B:
0: 49 175 -12 48 125 -161 72 -76 -70 4 -3 -121 -53 34 66 55 1 -38 -36 -62 -52 77 -26
1: -254 30 -101 138 -55 55 51 41 35 -69 -3 -153 31 -153 153 -84 -139 -19 -129 -126 0 -60 81
2: 269 75 82 -78 -69 -201 137 -21 36 -17 -138 -274 -109 79 113 154 58 71 -142 88 34 39 -172
3: -173 -82 -21 -123 43 342 -173 179 -53 24 173 54 40 -141 75 -26 118 13 10 -151 237 -111 132
4: 38 -3 -30 -168 -176 -57 12 65 32 -213 -279 207 -179 364 -54 -43 -73 12 262 32 -356 81 -167
5: -475 83 -179 307 12 157 129 53 112 -33 37 -360 18 -404 171 -280 -405 -80 -360 -257 11 -187 250
6: 13 -48 80 -21 -62 -226 131 -197 -15 -25 -203 5 -233 259 65 -30 -66 -183 -13 50 -48 126 -122
7: 35 -94 -86 -84 -4 90 63 125 -77 37 -31 24 -136 -34 36 -84 101 -37 35 26 89 -84 -37
8: -6 40 -101 -130 15 157 -101 233 -76 -109 46 101 26 60 30 27 124 121 200 -66 -147 0 -5
9: -109 -42 -156 42 -148 -66 115 41 -28 -168 -194 166 -83 208 39 -82 -66 -10 189 3 -294 45 -88
10: 15 -128 -78 -59 -234 -121 63 24 -63 -89 -218 166 -123 130 70 -31 138 -74 205 165 -29 32 -200
11: 279 16 17 -236 253 163 46 85 -130 139 84 102 -177 150 -105 62 162 49 37 -108 111 -51 7
12: 264 -66 -82 -189 104 94 78 121 -176 80 23 225 -122 174 -56 83 279 75 184 8 60 -24 -86
13: -150 -10 -82 43 -103 56 32 56 20 -26 -54 -92 -31 -175 106 -86 -41 -51 -72 -37 119 -98 3
14: 112 9 55 -122 -104 -20 19 23 32 -53 -96 -56 -45 105 73 129 65 72 -25 0 61 2 -104
15: -306 -75 -76 101 -109 72 38 59 39 -109 -42 -110 -24 -47 176 -136 -155 -60 -87 -89 -73 -22 75
16: -292 -180 -22 81 -167 143 117 -53 101 14 -94 -96 -93 -139 134 -157 -195 -128 -261 -105 261 -165 78
17: 83 -16 121 -147 -6 22 93 -118 82 80 -152 -81 -264 54 -42 -59 -137 -125 -193 -64 212 -91 -34
18: -100 -129 -62 -71 58 222 43 67 -74 20 50 161 -78 105 20 -46 31 -11 29 -143 61 -60 79
19: 200 132 -7 -123 25 -31 133 -103 22 121 -193 39 -251 -56 -164 -62 -64 -92 -57 -33 227 -160 -112
20: 20 -77 -74 -24 -120 142 154 84 63 -61 -72 0 7 84 62 85 -32 175 -101 -112 40 -110 -10
21: 94 171 -12 -47 63 -177 -3 -29 -87 -62 -59 8 -62 131 31 69 71 -28 141 6 -152 122 -106
22: -151 -98 46 -130 -115 205 -168 185 30 -81 52 -121 27 -91 174 3 79 22 -43 -40 138 -46 36
23: -263 -73 16 -39 123 163 -58 -22 -58 59 53 34 -176 -33 31 -217 -105 -241 -42 -147 114 -33 139
24: 138 94 63 -191 -10 -13 -27 15 16 -73 -121 56 -129 213 -48 64 -3 34 91 -43 -95 36 -97
25: 181 15 -159 -116 68 -41 45 124 -204 -9 -52 255 -128 164 -53 -5 246 4 340 73 -152 47 -137
26: 544 24 86 -395 234 -85 41 -62 -234 174 -86 369 -351 398 -243 109 335 -80 306 87 84 74 -225
27: -87 -52 138 -152 -64 111 -133 55 46 -87 17 -87 -5 108 146 87 22 20 -57 -77 69 42 18
28: 27 -53 -39 -22 -137 -79 102 19 -9 -71 -137 -13 -74 99 98 25 40 7 23 51 -29 14 -113
29: -155 -196 103 -77 -190 -72 -33 -64 -3 -58 -145 -9 -166 114 169 -86 23 -214 9 94 87 79 -87
30: -64 196 -89 3 44 -4 -22 3 -27 -25 -53 34 -49 -103 -43 -69 -63 -54 72 -100 -13 -51 -8
31: -210 8 130 -54 -120 -33 -133 -67 62 -108 -73 -98 -42 38 143 -8 -81 -129 -44 -46 48 76 -5
32: -457 -89 -106 79 9 432 -103 363 76 -164 240 -323 167 -198 287 -118 -171 157 -214 -275 -132 -96 310
33: 165 160 -62 -120 126 -21 99 -24 -50 53 -131 114 -239 77 -167 -90 -59 -67 85 -67 -48 -61 -69
34: -8 -57 -20 92 -56 -83 123 -40 -55 35 26 -164 45 -77 219 127 138 10 -146 13 216 0 -37
35: -124 2 -51 10 -40 96 32 56 39 25 -43 -164 -94 -217 78 -131 -89 -77 -150 -60 168 -136 38
36: -8 130 -194 -79 115 135 -23 176 -106 -28 -10 179 -95 -33 -110 -136 16 2 228 -93 -145 -79 8
37: -33 221 73 -130 -7 -124 -151 -91 10 -68 -156 47 -154 39 -63 -65 -78 -180 142 -23 -45 63 -94
38: -44 77 -24 1 -69 -112 -14 -6 -31 -102 -69 -17 3 60 106 55 42 -10 78 0 -78 79 -77
39: 245 77 -60 -180 258 169 119 106 -88 68 37 127 -171 221 -146 26 24 120 51 -174 -99 -56 32
40: -55 12 -42 -106 -20 251 -73 233 43 -72 61 -114 35 -98 82 17 8 144 -62 -124 35 -112 65
41: -56 -117 -21 -8 22 237 7 158 -36 97 196 -243 80 -274 217 70 165 83 -246 -86 390 -148 108
42: 529 -130 52 -356 13 -91 149 -62 -167 151 -198 354 -336 363 -174 123 349 -45 236 178 198 -2 -293
43: -224 -71 -41 245 -229 -115 196 71 134 -139 -67 -575 62 -172 405 -21 -170 55 -381 20 -54 -4 18
44: 490 61 128 -404 307 -34 -9 -84 -224 206 -29 343 -356 350 -254 88 302 -122 255 25 150 61 -161
45: 27 219 17 -56 152 80 -51 70 5 -39 100 -151 43 -14 40 106 -36 118 -79 -198 -40 -4 71
46: -264 -64 -209 172 -75 107 116 230 8 -128 26 -229 43 -146 231 -145 -109 69 -103 -73 -182 -62 96
47: -357 -283 109 -4 -168 281 -47 125 136 -45 85 -373 13 -159 337 -70 -106 -28 -392 -109 274 -101 173
48: 160 185 94 -54 -127 -196 117 -1 174 -143 -219 -403 -107 84 106 85 -186 101 -207 13 -170 35 -133
49: -62 -112 -88 27 -199 -129 93 -3 -60 -140 -164 148 -41 215 127 29 81 -21 170 78 -151 95 -142
50: 299 -80 -212 -158 205 32 101 116 -364 106 57 517 -121 275 -130 64 447 22 458 51 -53 46 -128
51: 37 160 51 -26 58 -239 35 -130 -43 -67 -122 -34 -145 209 31 4 -63 -115 69 -11 -202 162 -93
52: -184 76 -115 -50 -109 137 -131 227 34 -169 -46 -48 22 -123 67 -110 -54 43 111 -57 -149 -58 9
53: -120 -48 -7 -149 63 218 -122 58 -67 45 44 168 -106 -34 -34 -105 51 -118 86 -117 170 -77 62
54: 30 92 122 -139 -102 -168 -72 -47 51 -100 -186 -127 -172 103 63 -18 -47 -122 26 71 -69 99 -138
55: -80 61 -210 160 -88 -17 221 71 31 -40 -117 -144 -32 -175 74 -103 -136 41 -113 -54 -43 -134 -12
56: -266 153 -266 206 -17 -59 57 100 -57 -116 -59 -43 3 -196 79 -209 -130 -73 108 -58 -241 -22 26
57: -96 146 76 -12 -6 -130 -12 -128 48 -70 -126 -92 -128 68 37 -47 -171 -135 -46 -77 -65 67 -27
58: 274 154 -110 -98 -16 -321 38 -97 -218 8 -205 360 -143 155 -121 60 292 -117 442 185 -47 106 -304
59: -240 -254 0 42 -224 78 20 97 31 -68 -15 -205 -1 -89 307 -48 32 -49 -159 47 143 -28 13
60: 197 148 -172 -49 55 -171 156 18 -127 -52 -187 224 -180 216 -127 -41 43 -7 290 33 -294 49 -172
61: 21 99 -168 130 -94 -220 206 -9 -38 -122 -175 -11 -44 104 76 -1 -40 33 83 29 -257 62 -127
62: 95 -149 142 -112 69 0 129 -94 -39 61 -8 -47 -171 289 94 87 35 -43 -145 -57 95 71 -8
63: -99 -42 76 -169 51 180 -142 68 -25 -32 58 55 -67 99 42 -6 28 -38 30 -123 53 12 62
64: -301 74 59 9 -132 193 -126 87 193 -96 9 -368 66 -292 175 -52 -228 16 -301 -180 169 -140 127
65: -160 -1 -167 175 -76 -63 66 148 -66 -91 35 -236 94 -179 271 -22 73 33 -33 31 -80 19 -1
66: 151 110 177 -198 -23 -95 -22 -106 74 -1 -168 -102 -205 117 -26 43 -60 -83 -74 -8 100 18 -112
67: -182 -133 -151 102 -11 44 175 -2 -66 17 -62 71 -143 15 65 -188 -79 -132 -13 -60 -15 -57 41
68: 12 81 -68 -96 43 100 90 125 60 -107 -130 -16 -185 181 -68 -127 -223 57 13 -137 -312 -40 12
69: -380 -302 -87 224 -201 56 128 65 2 -35 36 -276 49 -195 393 -109 -9 -88 -259 13 173 -47 89
70: 79 90 73 -197 275 84 -32 -112 -110 154 12 201 -275 118 -178 -94 -6 -209 64 -150 148 -22 36
71: 180 219 -41 -17 185 -183 117 -142 -122 62 -58 114 -133 136 -96 54 39 -62 100 -67 -44 67 -85

-205 95 -84 27 352 90 -145 172 200 279 -213 -131 -186 -199 -66 -232 154 -482 -459 -199 -254 312 -334 152 -35 -9 -447 -> 2
-292 -17 161 -47 206 -88 -87 83 36 76 -230 45 9 -36 -187 -194 152 -126 -193 -292 -60 218 -86 250 167 204 -440 -> 33
-171 242 -298 -94 555 260 -17 52 44 456 65 -89 105 -117 -135 -209 203 -310 -29 -302 -73 83 -209 281 -117 77 -325 -> 12
82 -225 -85 -56 -39 220 45 -257 92 183 168 170 357 29 253 54 -1 87 234 -23 19 -300 -13 101 134 66 -113 -> 3
209 394 -174 4 336 374 119 187 -391 393 160 -221 -14 73 -184 -85 309 -126 157 34 -133 -48 -206 255 -556 -77 18 -> 49
-93 -501 -7 240 -406 -54 -17 -507 471 -229 -175 343 300 -126 583 -40 -70 33 426 316 2 -233 466 -104 240 82 259 -> 56
-292 -37 1 201 -3 -66 -38 -54 26 -156 -25 260 43 -146 122 -236 -48 -470 259 -55 247 22 378 -27 114 -1 108 -> 46
137 449 219 -143 357 342 281 635 -759 107 204 -167 -75 176 -543 -165 142 -173 179 -255 249 -90 -105 326 -312 -45 -211 -> 4
-32 -291 -183 -31 8 96 27 20 94 177 -69 -23 -159 -70 50 29 -148 -279 -334 -67 -51 -134 -272 112 -132 51 -170 -> 51
114 -341 167 104 -325 70 518 74 48 -396 -126 60 109 78 128 -43 -171 249 697 292 236 -404 560 18 -168 48 388 -> 24
-74 187 36 13 172 68 -17 158 -392 122 20 19 -72 54 -241 -122 150 -240 6 -146 76 37 -56 232 -190 59 -106 -> 15
-100 -12 32 176 -144 58 -150 -120 -349 -167 -208 219 -4 -59 13 -162 153 -240 289 211 118 -212 318 249 -114 177 263 -> 38
55 153 -171 -64 345 41 239 75 -13 503 183 -251 19 183 -195 53 218 150 -39 -215 -226 194 -339 139 -476 -6 -191 -> 42
-85 -45 -13 -52 233 51 -25 -57 276 329 -107 -76 120 -22 15 -68 212 46 -201 -178 -300 192 -279 172 29 96 -439 -> 35
186 -268 146 145 -271 75 240 -71 216 -82 28 45 150 52 333 31 -45 130 281 238 -68 -125 137 -139 -43 -130 98 -> 14
-65 -14 -179 147 202 92 80 104 436 231 -102 -171 -149 -190 178 -163 33 -395 -208 14 -256 240 -163 -91 -210 -180 -142 -> 43
-53 52 -82 -112 160 201 178 181 -494 29 -15 25 -14 63 -340 -99 13 -114 273 -123 282 -341 111 410 -255 225 60 -> 63
2 -77 14 75 -147 117 172 -63 -364 -195 -4 200 141 68 -21 -76 2 6 614 150 311 -412 449 218 -174 161 357 -> 22
-309 -209 61 27 101 -50 299 157 314 -209 -134 94 58 -128 -5 -249 -189 -209 273 -206 267 -21 379 22 182 88 -91 -> 39
-162 187 136 73 129 -12 -254 -81 -233 117 -163 111 77 -4 -116 -178 367 -124 -12 -72 -129 173 -12 289 13 171 -209 -> 13
-307 -127 -107 231 -66 -121 -139 -384 181 -100 -252 260 154 -153 218 -199 150 -164 363 129 10 -9 427 119 22 201 228 -> 41
33 -390 207 -23 -104 46 654 310 436 -231 93 -35 112 32 150 -49 -376 88 345 -98 238 -145 260 -213 116 -152 -86 -> 68
-196 111 -285 -69 393 321 -190 66 -104 255 -278 -54 -83 -235 -172 -271 187 -457 -169 -105 -75 -119 -168 476 -115 229 -232 -> 21
162 -564 30 112 -447 -20 505 -96 259 -313 -264 -20 27 86 220 91 -183 415 510 418 21 -414 401 22 -319 123 446 -> 57
12 -377 237 128 -183 10 320 223 545 -239 -213 -62 -77 -121 275 -127 -211 -122 -5 108 -63 50 114 -205 116 -162 -143 -> 48
65 -117 -66 249 -293 -128 263 -164 -268 -136 116 128 1 185 78 76 -26 69 582 261 193 -213 422 -46 -499 2 619 -> 59
-277 -144 -170 -136 358 47 -27 30 315 346 55 26 44 -130 -18 -107 -89 -360 -382 -472 -11 130 -321 103 218 54 -563 -> 11
57 463 56 -50 409 295 34 361 -481 304 153 -141 -35 67 -336 -184 285 -269 8 -196 -8 96 -225 275 -265 -62 -260 -> 9
175 89 -98 -133 183 331 111 204 -447 259 -49 -179 -82 98 -294 2 167 12 -25 2 -74 -267 -279 431 -441 151 -99 -> 31
-169 35 -98 -151 394 380 -26 271 27 228 255 125 99 -210 6 -228 -207 -700 -194 -460 283 -119 -206 83 401 -113 -542 -> 32
-76 -214 172 290 -180 -100 237 -212 642 -230 -327 38 250 -91 400 -194 173 250 556 330 -222 133 516 -114 26 4 185 -> 55
-398 58 57 -26 278 201 -329 127 -73 -73 -414 172 -34 -326 -130 -430 133 -618 -177 -191 90 -16 70 418 368 251 -410 -> 45
30 241 -44 9 287 189 -24 140 -127 348 67 -126 -23 12 -113 -105 239 -210 -133 -122 -176 152 -290 160 -226 -60 -257 -> 28
